Below are the code and all the weights of a small trained network. Each question names an input and a class and asks about switching units off, where a switched-off unit gives its printed mean instead of its output.

import numpy as np


def w(rows, s, z=0):
    codes = np.array(rows[::2]) - 128.0
    scale = np.full(codes.shape[1], s)
    scale[-1] = z or s
    return codes * scale


def f(y):
    return np.maximum(y, 0)


def log_softmax(a):
    a = a - a.max(-1, keepdims=True)
    return a - np.log(np.exp(a).sum(-1, keepdims=True))


def net(x, mask):
    res = np.array(x, float).reshape(1, 5) / 4 @ E
    y = f(res @ A[0][:, :-1].T + A[0][:, -1])
    res = res + np.where(mask, y, B[0][:, -1]) @ B[0][:, :-1]
    return log_softmax(res[-1] @ U[:, :-1].T + U[:, -1])


A, B = {}, {}
E = w([
[197,133,203,243,155,145],'x0',
[230,188,26,146,133,60],'x1',
[148,3,148,151,79,27],'x2',
[27,192,118,203,68,73],'x3',
[161,203,235,66,90,59],'x4',
],0.0066)
A[0] = w([
[156,101,125,115,155,150,37],'neuron 1',
[96,100,159,111,126,154,75],'neuron 2',
[202,85,112,55,133,198,114],'neuron 3',
[180,119,157,79,124,138,90],'neuron 4',
[121,30,124,118,104,30,62],'neuron 5',
[29,194,103,205,82,81,29],'neuron 6',
[144,182,191,60,116,76,55],'neuron 7',
[194,173,49,143,133,73,62],'neuron 8',
[188,148,205,248,146,166,57],'neuron 9',
[94,87,26,159,141,191,113],'neuron 10',
[93,110,169,125,121,161,89],'neuron 11',
[110,240,106,100,149,226,54],'neuron 12',
[131,93,97,169,137,152,128],'neuron 13',
[133,177,153,82,121,111,132],'neuron 14',
[60,127,63,15,110,100,148],'neuron 15',
[118,168,110,104,142,157,4],'neuron 16',
[164,115,136,109,140,159,118],'neuron 17',
[56,104,197,128,135,166,72],'neuron 18',
],0.014,0.0024)
B[0] = w([
[121,151,116,154,154,80,150],'neuron 1',
[168,168,95,131,116,115,167],'neuron 2',
[118,131,125,139,218,112,199],'neuron 3',
[118,141,142,143,176,105,162],'neuron 4',
[166,50,118,142,93,53,221],'neuron 5',
[136,120,143,132,255,97,247],'neuron 6',
[91,181,199,161,94,110,187],'neuron 7',
[205,188,98,108,107,173,208],'neuron 8',
[37,119,50,108,99,144,208],'neuron 9',
[89,180,219,144,81,124,224],'neuron 10',
[172,159,115,125,124,140,172],'neuron 11',
[181,24,129,116,88,65,219],'neuron 12',
[122,152,180,112,104,109,171],'neuron 13',
[101,130,180,129,107,141,166],'neuron 14',
[50,136,44,117,115,179,232],'neuron 15',
[136,116,91,154,107,61,157],'neuron 16',
[126,124,129,123,167,123,155],'neuron 17',
[200,183,103,120,118,145,203],'neuron 18',
],0.028,0.012)
U = w([
[166,38,141,139,80,66,123],'0',
[113,149,153,144,254,102,125],'1',
[41,137,74,106,101,154,182],'2',
[89,183,241,161,78,112,105],'3',
[240,204,106,117,111,172,135],'4',
[108,137,149,114,141,145,254],'5',
[169,111,166,123,112,211,94],'6',
[129,76,194,71,134,180,85],'7',
],0.0091,0.0075)

Each question gives the input, the list of numbers given to net, and the class t.
The units are the neurons (one row each of A and B). Each row of codes is followed by its name. A weight is (code - 128) times the scale printed after its matrix; where a second scale follows, it is the last column's (A, B and U).
mask holds one flag per neuron, in row order. A switched-off neuron (its flag False) gives its mean, the last column of its row in B, instead of its output. The means were averaged over made-up inputs and are rounded, as every weight is.
A unit's drop is (log p(t) with every unit on - log p(t) with that unit switched off) / (log p(t) with every unit on - log p(t) with every unit switched off).
The circuit of an input: a set's keep is (log p(t) with only the set's units on - log p(t) with every unit switched off) / (log p(t) with every unit on - log p(t) with every unit switched off). Starting from the 12 units with the biggest drops (on a tie, the unit counted first), units are removed one at a time, each time the one whose removal leaves the highest keep (on an exact tie, the one counted first), for as long as the keep stays at least 0.8.
units of the circuit, in order: the units of the circuit, biggest drop first
unit that matters most: the unit with the biggest drop
k most important neurons: the k neurons with the biggest drops, biggest first
drop of u: that unit's drop, to one decimal
input [-3,3,4,-2,6], class 3: unit that matters most => neuron 7
input [-7,5,5,-2,4], class 2: 2 most important neurons => neuron 15; neuron 12
input [-1,-6,7,-8,-6], class 1: 2 most important neurons => neuron 3; neuron 12
input [-4,6,-6,6,-3], class 0: 4 most important neurons => neuron 12; neuron 3; neuron 18; neuron 16
input [8,4,4,8,3], class 1: 2 most important neurons => neuron 6; neuron 15
input [3,2,5,-6,-1], class 1: 2 most important neurons => neuron 12; neuron 3
input [5,1,7,-8,-2], class 1: 2 most important neurons => neuron 3; neuron 12
input [3,7,-5,6,-4], class 4: 2 most important neurons => neuron 8; neuron 5
input [5,-7,4,4,-1], class 4: 2 most important neurons => neuron 18; neuron 15
input [-3,-8,6,-3,6], class 4: 2 most important neurons => neuron 18; neuron 12
input [7,-5,-8,0,8], class 0: 2 most important neurons => neuron 12; neuron 10
input [4,5,-4,-5,8], class 3: 2 most important neurons => neuron 7; neuron 6
input [6,0,-5,-5,-5], class 2: 3 most important neurons => neuron 9; neuron 6; neuron 5
input [1,3,1,-3,-5], class 3: units of the circuit, in order => neuron 10
input [3,5,2,-2,-6], class 3: 2 most important neurons => neuron 10; neuron 18
input [6,2,2,5,6], class 2: drop of neuron 3 => 0.3
input [-4,-8,-1,-2,7], class 4: drop of neuron 18 => 2.3
input [-4,6,7,-8,4], class 1: drop of neuron 11 => 0.0
